Below are the code and all the weights of a small trained network. Each question names an input and a class and asks about switching units off, where a switched-off unit gives its printed mean instead of its output.

import numpy as np


def w(rows, s, z=0):
    codes = np.array(rows[::2]) - 128.0
    scale = np.full(codes.shape[1], s)
    scale[-1] = z or s
    return codes * scale


def f(y):
    return y / 2 * (1 + np.tanh(0.7978845608 * (y + 0.044715 * y**3)))


def log_softmax(a):
    a = a - a.max(-1, keepdims=True)
    return a - np.log(np.exp(a).sum(-1, keepdims=True))


def net(x, mask):
    res = np.array(x, float).reshape(1, 6) / 4 @ E
    y = f(res @ A[0][:, :-1].T + A[0][:, -1])
    res = res + np.where(mask, y, B[0][:, -1]) @ B[0][:, :-1]
    return log_softmax(res[-1] @ U[:, :-1].T + U[:, -1])


A, B = {}, {}
E = w([
[52,47,134,99],'x0',
[207,110,140,114],'x1',
[115,103,67,142],'x2',
[173,89,165,133],'x3',
[134,111,115,106],'x4',
[141,110,92,9],'x5',
],0.012)
A[0] = w([
[103,77,117,138,192],'n0',
[109,146,158,155,110],'n1',
[97,102,42,173,126],'n2',
[117,120,126,195,58],'n3',
[111,161,159,184,236],'n4',
[90,41,138,141,247],'n5',
[158,159,150,88,148],'n6',
[163,205,85,148,131],'n7',
[122,157,141,133,187],'n8',
[149,116,165,56,90],'n9',
[104,84,94,159,208],'n10',
[91,140,154,142,144],'n11',
[139,111,139,141,195],'n12',
[200,131,128,150,166],'n13',
[149,135,152,145,126],'n14',
[83,86,250,152,205],'n15',
[169,90,139,185,113],'n16',
[79,143,127,95,122],'n17',
[110,121,211,110,193],'n18',
[136,80,94,86,108],'n19',
[146,102,183,155,255],'n20',
[109,84,177,89,92],'n21',
[129,129,137,94,109],'n22',
[102,159,182,161,154],'n23',
],0.018,0.005)
B[0] = w([
[101,249,115,56,194],'n0',
[115,132,163,79,170],'n1',
[87,119,67,83,205],'n2',
[143,112,114,75,188],'n3',
[134,192,175,85,242],'n4',
[51,253,138,81,246],'n5',
[155,93,73,171,176],'n6',
[87,225,147,178,220],'n7',
[80,125,152,180,162],'n8',
[147,90,125,109,194],'n9',
[114,163,108,69,198],'n10',
[131,170,134,113,168],'n11',
[190,183,156,90,157],'n12',
[192,186,128,201,202],'n13',
[150,132,132,122,158],'n14',
[128,164,215,120,249],'n15',
[172,86,117,105,189],'n16',
[240,90,117,142,172],'n17',
[125,80,151,162,187],'n18',
[158,137,117,89,203],'n19',
[204,137,184,148,211],'n20',
[116,118,172,111,184],'n21',
[178,44,133,110,149],'n22',
[109,137,176,124,205],'n23',
],0.0081,0.012)
U = w([
[93,117,130,75,187],'0',
[68,119,10,108,120],'1',
[107,59,199,147,4],'2',
[134,41,100,105,84],'3',
[204,105,121,137,103],'4',
[122,148,205,152,231],'5',
],0.014,0.0039)

Each question gives the input, the list of numbers given to net, and the class t.
The units are the neurons (one row each of A and B). Each row of codes is followed by its name. A weight is (code - 128) times the scale printed after its matrix; where a second scale follows, it is the last column's (A, B and U).
mask holds one flag per neuron, in row order. A switched-off neuron (its flag False) gives its mean, the last column of its row in B, instead of its output. The means were averaged over made-up inputs and are rounded, as every weight is.
A unit's drop is (log p(t) with every unit on - log p(t) with that unit switched off) / (log p(t) with every unit on - log p(t) with every unit switched off).
The circuit of an input: a set's keep is (log p(t) with only the set's units on - log p(t) with every unit switched off) / (log p(t) with every unit on - log p(t) with every unit switched off). Starting from the 12 units with the biggest drops (on a tie, the unit counted first), units are removed one at a time, each time the one whose removal leaves the highest keep (on an exact tie, the one counted first), for as long as the keep stays at least 0.8.
circuit, biggest first: the units of the circuit, biggest drop first
k most important neurons: the k neurons with the biggest drops, biggest first
drop of u: that unit's drop, to one decimal
input [-2,5,2,-8,4,5], class 3: 2 most important neurons	(n5; n0)
input [-8,7,-7,0,2,1], class 4: circuit, biggest first	(n6)
input [-5,2,8,-3,7,-4], class 1: circuit, biggest first	(n2; n15)
input [2,1,-1,-2,-3,6], class 4: circuit, biggest first	(n17; n5)
input [-8,8,-1,6,5,-8], class 4: 2 most important neurons	(n16; n5)
input [-6,7,-8,-7,5,3], class 4: 2 most important neurons	(n6; n5)
input [-8,7,-8,0,5,-1], class 4: 2 most important neurons	(n6; n5)
input [-2,2,2,-6,4,8], class 4: 3 most important neurons	(n5; n17; n2)
input [1,8,-5,0,-2,8], class 4: 2 most important neurons	(n13; n2)
input [2,-2,5,-8,-7,2], class 1: drop of n0	0.0
input [3,6,6,1,5,4], class 1: drop of n23	0.1
input [6,1,-1,-7,0,-4], class 0: drop of n13	0.2
input [5,3,-7,8,1,7], class 2: drop of n18	0.2
input [4,-8,4,1,0,-3], class 0: most important neuron	(n15)
